Below are the code and all the weights of a small trained network. Each question names an input and a class and asks about switching units off, where a switched-off unit gives its printed mean instead of its output.

import numpy as np


def w(rows, s, z=0):
    codes = np.array(rows[::2]) - 128.0
    scale = np.full(codes.shape[1], s)
    scale[-1] = z or s
    return codes * scale


def f(y):
    return np.maximum(y, 0)


def log_softmax(a):
    a = a - a.max(-1, keepdims=True)
    return a - np.log(np.exp(a).sum(-1, keepdims=True))


def net(x, mask):
    res = np.array(x, float).reshape(1, 3) / 4 @ E
    y = f(res @ A[0][:, :-1].T + A[0][:, -1])
    res = res + np.where(mask, y, B[0][:, -1]) @ B[0][:, :-1]
    return log_softmax(res[-1] @ U[:, :-1].T + U[:, -1])


A, B = {}, {}
E = w([
[239,142,109,7,86,74,2],'x0',
[167,238,3,188,142,196,122],'x1',
[27,209,87,70,182,20,154],'x2',
],0.0096)
A[0] = w([
[169,69,183,94,51,87,111,122],'N1',
[95,171,120,152,157,111,166,84],'N2',
[166,129,160,178,72,193,132,88],'N3',
[160,140,10,151,142,178,86,215],'N4',
[73,136,162,181,120,153,111,53],'N5',
[114,88,150,182,155,143,216,119],'N6',
[105,86,177,216,141,128,172,47],'N7',
[160,189,130,91,89,97,72,155],'N8',
[91,152,96,83,190,2,138,53],'N9',
[85,184,59,137,175,128,153,82],'N10',
[196,216,82,150,166,194,100,1],'N11',
[202,45,145,80,67,135,121,116],'N12',
[86,162,125,74,126,97,139,141],'N13',
[184,92,124,191,112,174,145,35],'N14',
[104,188,89,132,150,137,166,104],'N15',
[65,209,103,194,177,128,168,88],'N16',
[113,175,121,139,167,147,215,146],'N17',
[192,174,99,78,126,73,52,4],'N18',
[200,182,67,135,97,214,144,50],'N19',
[150,96,186,89,129,166,51,115],'N20',
[75,66,206,102,159,80,136,85],'N21',
[152,79,117,181,96,192,110,229],'N22',
[105,137,151,162,82,155,137,137],'N23',
],0.0099,0.0087)
B[0] = w([
[137,110,88,109,66,91,44,207],'N1',
[120,103,61,142,97,92,76,171],'N2',
[85,124,153,173,226,129,168,194],'N3',
[76,74,106,192,168,81,131,248],'N4',
[143,136,129,71,93,93,118,157],'N5',
[189,175,181,105,190,192,173,230],'N6',
[165,181,199,71,147,194,132,204],'N7',
[169,134,164,89,137,180,148,202],'N8',
[180,177,186,106,182,228,175,202],'N9',
[110,90,92,127,97,88,73,190],'N10',
[182,199,229,55,142,218,176,188],'N11',
[128,87,55,85,94,66,57,211],'N12',
[126,125,168,152,173,157,179,181],'N13',
[44,120,102,211,191,76,167,179],'N14',
[108,103,94,132,106,82,100,179],'N15',
[99,86,87,124,101,45,93,217],'N16',
[104,96,85,156,109,60,91,205],'N17',
[50,128,180,228,255,170,254,190],'N18',
[120,158,195,92,155,167,136,199],'N19',
[151,124,92,116,52,89,112,188],'N20',
[102,128,185,183,253,204,235,214],'N21',
[200,160,167,53,154,198,155,250],'N22',
[146,139,160,150,144,147,120,172],'N23',
],0.0088,0.013)
U = w([
[175,152,142,60,135,160,150,57],'0',
[98,127,127,252,159,133,167,252],'1',
[125,116,80,141,63,74,72,63],'2',
],0.025,0.0028)

Each question gives the input, the list of numbers given to net, and the class t.
The units are the neurons (one row each of A and B). Each row of codes is followed by its name. A weight is (code - 128) times the scale printed after its matrix; where a second scale follows, it is the last column's (A, B and U).
mask holds one flag per neuron, in row order. A switched-off neuron (its flag False) gives its mean, the last column of its row in B, instead of its output. The means were averaged over made-up inputs and are rounded, as every weight is.
A unit's drop is (log p(t) with every unit on - log p(t) with that unit switched off) / (log p(t) with every unit on - log p(t) with every unit switched off).
The circuit of an input: a set's keep is (log p(t) with only the set's units on - log p(t) with every unit switched off) / (log p(t) with every unit on - log p(t) with every unit switched off). Starting from the 12 units with the biggest drops (on a tie, the unit counted first), units are removed one at a time, each time the one whose removal leaves the highest keep (on an exact tie, the one counted first), for as long as the keep stays at least 0.8.
units of the circuit, in order: the units of the circuit, biggest drop first
most important unit: the unit with the biggest drop
top k neurons: the k neurons with the biggest drops, biggest first
drop when u is switched off: that unit's drop, to one decimal
input [0,0,8], class 1: top 2 neurons -> [N22; N9]
input [-3,-4,0], class 0: most important unit -> N4
input [1,1,2], class 1: top 2 neurons -> [N22; N12]
input [8,2,2], class 1: top 2 neurons -> [N18; N22]
input [1,6,6], class 1: top 2 neurons -> [N12; N9]
input [1,6,2], class 1: top 2 neurons -> [N4; N12]
input [0,-3,3], class 1: top 4 neurons -> [N22; N11; N7; N6]
input [0,-3,1], class 1: top 3 neurons -> [N22; N11; N7]
input [0,-6,8], class 1: top 2 neurons -> [N21; N22]
input [8,5,1], class 1: top 3 neurons -> [N18; N4; N22]
input [8,-1,0], class 2: drop when N21 is switched off -> 0.1
input [-4,-1,-5], class 0: drop when N22 is switched off -> 0.4
input [-8,2,1], class 2: drop when N16 is switched off -> 0.2
input [4,4,6], class 1: units of the circuit, in order -> [N18]
